Here is a tiny trained network, its code and every weight. The questions are about switching its units off for an input and a class, where a switched-off unit gives its printed mean instead of its output.

import numpy as np


def w(rows, s, z=0):
    codes = np.array(rows[::2]) - 128.0
    scale = np.full(codes.shape[1], s)
    scale[-1] = z or s
    return codes * scale


def norm(h):
    return h / np.sqrt((h * h).mean(-1, keepdims=True) + 1e-5)


def f(y):
    return np.maximum(y, 0)


def log_softmax(a):
    a = a - a.max(-1, keepdims=True)
    return a - np.log(np.exp(a).sum(-1, keepdims=True))


def net(x, mask):
    res = np.array(x, float).reshape(1, 5) / 4 @ E
    u = 0
    for l in range(3):
        y = f(norm(res) @ A[l][:, :-1].T + A[l][:, -1])
        res = res + np.where(mask[u : u + 7], y, B[l][:, -1]) @ B[l][:, :-1]
        u += 7
    return log_softmax(norm(res)[-1] @ U[:, :-1].T + U[:, -1])


A, B = {}, {}
E = w([
[137,144,123,131,122],'x0',
[130,148,193,1,99],'x1',
[120,117,132,125,133],'x2',
[180,112,27,130,204],'x3',
[190,79,13,160,45],'x4',
],0.0065)
A[0] = w([
[145,142,121,74,153,4],'0.n0',
[156,142,84,2,151,59],'0.n1',
[233,31,135,132,59,168],'0.n2',
[105,139,195,231,61,132],'0.n3',
[186,141,99,136,196,111],'0.n4',
[144,117,153,59,66,103],'0.n5',
[108,184,177,139,159,186],'0.n6',
],0.0075,0.003)
B[0] = w([
[123,2,115,189,159,150],'0.n0',
[194,76,245,213,164,221],'0.n1',
[148,154,68,104,54,253],'0.n2',
[207,68,145,95,210,221],'0.n3',
[56,127,93,112,142,196],'0.n4',
[36,131,70,87,90,216],'0.n5',
[208,99,60,58,204,217],'0.n6',
],0.0081,0.0046)
A[1] = w([
[99,144,83,124,186,247],'1.n0',
[172,92,71,92,112,245],'1.n1',
[196,104,96,133,98,4],'1.n2',
[160,113,137,248,161,239],'1.n3',
[195,84,86,129,133,73],'1.n4',
[77,163,81,124,153,34],'1.n5',
[159,179,54,166,133,97],'1.n6',
],0.011,0.0021)
B[1] = w([
[142,150,43,95,169,196],'1.n0',
[84,164,161,150,117,254],'1.n1',
[106,102,255,157,92,196],'1.n2',
[136,116,152,21,95,213],'1.n3',
[122,100,222,225,60,224],'1.n4',
[107,99,47,120,9,146],'1.n5',
[98,125,189,98,198,196],'1.n6',
],0.0071,0.0072)
A[2] = w([
[119,179,48,74,213,159],'2.n0',
[8,160,90,191,123,25],'2.n1',
[56,163,90,122,13,153],'2.n2',
[128,216,107,2,176,7],'2.n3',
[126,192,145,101,147,114],'2.n4',
[89,214,132,18,88,112],'2.n5',
[171,140,217,29,187,74],'2.n6',
],0.0071,0.0017)
B[2] = w([
[91,207,122,80,91,197],'2.n0',
[239,61,135,224,209,149],'2.n1',
[114,145,89,97,247,213],'2.n2',
[125,48,180,180,66,204],'2.n3',
[155,22,191,126,132,150],'2.n4',
[79,180,110,152,94,197],'2.n5',
[171,136,65,203,129,253],'2.n6',
],0.011,0.006)
U = w([
[249,78,107,162,246,67],'0',
[101,100,223,159,18,79],'1',
[50,220,51,12,111,253],'2',
],0.014,0.0026)

Each question gives the input, the list of numbers given to net, and the class t.
The units are the neurons (one row each of A and B). Each row of codes is followed by its name. A weight is (code - 128) times the scale printed after its matrix; where a second scale follows, it is the last column's (A, B and U).
mask holds one flag per neuron, layer by layer. A switched-off neuron (its flag False) gives its mean, the last column of its row in B, instead of its output. The means were averaged over made-up inputs and are rounded, as every weight is.
A unit's drop is (log p(t) with every unit on - log p(t) with that unit switched off) / (log p(t) with every unit on - log p(t) with every unit switched off).
The circuit of an input: a set's keep is (log p(t) with only the set's units on - log p(t) with every unit switched off) / (log p(t) with every unit on - log p(t) with every unit switched off). Starting from the 12 units with the biggest drops (on a tie, the unit counted first), units are removed one at a time, each time the one whose removal leaves the highest keep (on an exact tie, the one counted first), for as long as the keep stays at least 0.8.
units of the circuit, in order: the units of the circuit, biggest drop first
most important unit: the unit with the biggest drop
top k neurons: the k neurons with the biggest drops, biggest first
k most important neurons of layer l: the k neurons of layer l with the biggest drops, biggest first
drop when u is switched off: that unit's drop, to one decimal
input [-4,5,-7,3,-8], class 0: units of the circuit, in order	2.n6
input [3,-4,7,0,6], class 1: top 2 neurons	1.n2, 0.n5
input [-4,-6,-3,0,5], class 1: units of the circuit, in order	1.n4, 2.n6
input [-3,2,7,1,-4], class 0: top 3 neurons	0.n2, 2.n6, 0.n5
input [-8,6,4,8,1], class 1: units of the circuit, in order	1.n4, 2.n2
input [-5,-5,7,-1,7], class 1: top 2 neurons	0.n5, 1.n2
input [7,-1,-5,5,0], class 2: top 3 neurons	0.n4, 1.n0, 2.n0
input [2,5,-6,-1,8], class 2: top 3 neurons	0.n5, 2.n2, 0.n2
input [7,-6,-7,1,-5], class 2: top 4 neurons	2.n0, 0.n1, 1.n0, 0.n4
input [-7,-6,-3,2,0], class 2: top 4 neurons	1.n3, 0.n1, 1.n0, 0.n2
input [-8,-6,-8,-3,0], class 0: top 2 neurons	0.n3, 0.n2
input [-7,7,2,-2,5], class 2: top 2 neurons	0.n5, 2.n2
input [0,-3,3,2,-7], class 2: 2 most important neurons of layer 0	0.n1, 0.n3
input [4,-5,1,-5,-3], class 0: units of the circuit, in order	0.n3
input [-2,-6,8,0,1], class 1: top 2 neurons	0.n5, 1.n4
input [8,3,0,0,1], class 2: 3 most important neurons of layer 1	1.n4, 1.n6, 1.n2
input [-4,1,-3,-6,2], class 2: top 2 neurons	0.n5, 0.n1
input [4,4,5,3,-7], class 0: drop when 2.n6 is switched off	0.1
input [7,4,4,3,4], class 1: drop when 0.n1 is switched off	1.5
input [-5,-6,8,8,-7], class 2: most important unit	2.n0
input [-4,6,5,5,5], class 1: drop when 0.n1 is switched off	1.5
input [1,5,-2,6,2], class 1: drop when 0.n1 is switched off	0.9
input [-7,1,-3,6,6], class 1: 3 most important neurons of layer 1	1.n4, 1.n2, 1.n6
